Below are the code and all the weights of a small trained network. Each question names an input and a class and asks about switching units off, where a switched-off unit gives its printed mean instead of its output.

import numpy as np


def w(rows, s, z=0):
    codes = np.array(rows[::2]) - 128.0
    scale = np.full(codes.shape[1], s)
    scale[-1] = z or s
    return codes * scale


def norm(h):
    return h / np.sqrt((h * h).mean(-1, keepdims=True) + 1e-5)


def f(y):
    return y / 2 * (1 + np.tanh(0.7978845608 * (y + 0.044715 * y**3)))


def log_softmax(a):
    a = a - a.max(-1, keepdims=True)
    return a - np.log(np.exp(a).sum(-1, keepdims=True))


def net(x, mask):
    res = np.array(x, float).reshape(1, 7) / 4 @ E
    u = 0
    for l in range(2):
        y = f(norm(res) @ A[l][:, :-1].T + A[l][:, -1])
        res = res + np.where(mask[u : u + 11], y, B[l][:, -1]) @ B[l][:, :-1]
        u += 11
    return log_softmax(norm(res)[-1] @ U[:, :-1].T + U[:, -1])


A, B = {}, {}
E = w([
[85,2,124,208,156,209],'x0',
[146,184,213,169,52,145],'x1',
[129,129,126,128,125,127],'x2',
[129,129,123,130,124,128],'x3',
[253,117,83,166,170,143],'x4',
[122,134,111,136,116,126],'x5',
[127,129,127,130,126,127],'x6',
],0.0086)
A[0] = w([
[112,95,112,217,178,202,3],'L0N0',
[108,95,88,28,151,107,251],'L0N1',
[129,146,65,74,209,72,132],'L0N2',
[2,204,150,34,130,91,96],'L0N3',
[64,40,101,165,193,207,89],'L0N4',
[38,25,173,186,104,156,41],'L0N5',
[147,199,144,135,110,47,84],'L0N6',
[22,51,159,167,105,176,29],'L0N7',
[110,114,170,155,14,175,197],'L0N8',
[149,107,108,195,151,206,83],'L0N9',
[130,101,213,252,69,198,16],'L0N10',
],0.0095,0.0054)
B[0] = w([
[153,83,108,216,161,115,184],'L0N0',
[110,148,67,183,182,137,225],'L0N1',
[132,202,91,114,153,187,190],'L0N2',
[84,100,110,238,136,83,253],'L0N3',
[129,54,128,78,15,65,241],'L0N4',
[127,194,106,76,90,255,223],'L0N5',
[168,66,164,108,130,138,192],'L0N6',
[155,98,123,17,61,140,209],'L0N7',
[145,110,208,86,181,111,230],'L0N8',
[144,109,165,151,199,96,186],'L0N9',
[57,178,116,159,111,212,214],'L0N10',
],0.0095,0.0075)
A[1] = w([
[197,67,163,204,84,206,163],'L1N0',
[244,230,117,70,153,169,95],'L1N1',
[110,195,66,99,202,72,103],'L1N2',
[162,74,105,142,136,94,3],'L1N3',
[167,62,52,59,137,107,160],'L1N4',
[152,159,231,125,96,79,149],'L1N5',
[215,77,116,129,54,131,99],'L1N6',
[131,118,227,115,133,29,139],'L1N7',
[67,166,147,110,141,35,139],'L1N8',
[104,73,152,120,79,186,194],'L1N9',
[228,139,198,97,93,151,68],'L1N10',
],0.011,0.0069)
B[1] = w([
[73,195,138,191,187,134,251],'L1N0',
[194,168,66,60,103,109,202],'L1N1',
[81,176,220,140,192,169,194],'L1N2',
[139,62,57,137,185,53,122],'L1N3',
[157,64,146,80,133,76,202],'L1N4',
[189,85,116,147,49,113,208],'L1N5',
[144,136,105,212,148,113,182],'L1N6',
[209,34,131,128,89,193,199],'L1N7',
[110,90,170,180,171,246,188],'L1N8',
[151,162,123,71,149,62,255],'L1N9',
[83,190,31,240,73,91,176],'L1N10',
],0.012,0.0072)
U = w([
[26,204,179,236,217,214,255],'0',
[52,26,93,24,89,70,102],'1',
[215,46,236,197,37,242,98],'2',
[49,192,237,64,31,227,95],'3',
[239,241,68,52,247,174,9],'4',
[171,42,63,174,215,44,117],'5',
[248,201,62,237,61,113,88],'6',
],0.013,0.0047)

Each question gives the input, the list of numbers given to net, and the class t.
The units are the neurons (one row each of A and B). Each row of codes is followed by its name. A weight is (code - 128) times the scale printed after its matrix; where a second scale follows, it is the last column's (A, B and U).
mask holds one flag per neuron, layer by layer. A switched-off neuron (its flag False) gives its mean, the last column of its row in B, instead of its output. The means were averaged over made-up inputs and are rounded, as every weight is.
A unit's drop is (log p(t) with every unit on - log p(t) with that unit switched off) / (log p(t) with every unit on - log p(t) with every unit switched off).
The circuit of an input: a set's keep is (log p(t) with only the set's units on - log p(t) with every unit switched off) / (log p(t) with every unit on - log p(t) with every unit switched off). Starting from the 12 units with the biggest drops (on a tie, the unit counted first), units are removed one at a time, each time the one whose removal leaves the highest keep (on an exact tie, the one counted first), for as long as the keep stays at least 0.8.
circuit, biggest first: the units of the circuit, biggest drop first
k most important neurons: the k neurons with the biggest drops, biggest first
k most important neurons of layer l: the k neurons of layer l with the biggest drops, biggest first
drop when u is switched off: that unit's drop, to one decimal
input [5,3,7,8,7,-6,6], class 0: circuit, biggest first	(L1N0)
input [-8,3,-6,8,0,2,8], class 2: circuit, biggest first	(L0N5, L1N7, L1N8)
input [2,5,7,7,0,-3,5], class 3: 2 most important neurons	(L0N10, L0N3)
input [6,-1,-2,-7,-4,-7,-3], class 1: 2 most important neurons of layer 0	(L0N4, L0N7)
input [0,-6,-7,-5,-7,4,6], class 0: 3 most important neurons	(L0N1, L0N3, L0N6)
input [2,0,-7,8,1,4,7], class 5: 2 most important neurons	(L0N4, L0N0)
input [8,-6,-7,-6,0,3,-7], class 1: 2 most important neurons	(L0N4, L0N7)
input [7,0,8,-8,3,-2,-7], class 5: 2 most important neurons of layer 1	(L1N9, L1N4)
input [6,2,4,-7,-3,-8,1], class 3: 2 most important neurons	(L0N5, L0N10)
input [0,2,0,-7,-1,7,1], class 2: 2 most important neurons	(L0N8, L0N5)
input [-6,1,-2,-2,-4,-3,-6], class 2: 2 most important neurons	(L0N6, L1N7)
input [2,-8,7,1,0,8,4], class 1: 3 most important neurons	(L0N4, L0N3, L1N0)
input [8,0,-4,-5,8,-3,1], class 5: 2 most important neurons of layer 0	(L0N4, L0N2)
input [4,1,-3,-4,-3,7,-5], class 3: circuit, biggest first	(L0N5)
input [8,-3,-5,1,-3,-6,0], class 1: drop when L0N4 is switched off	0.1
input [4,1,-5,-3,-1,2,-2], class 3: drop when L0N5 is switched off	0.8
input [8,-5,-1,3,-1,-7,3], class 1: drop when L0N4 is switched off	0.2
input [8,-4,2,7,0,-1,3], class 1: 4 most important neurons	(L0N4, L0N7, L0N5, L0N3)
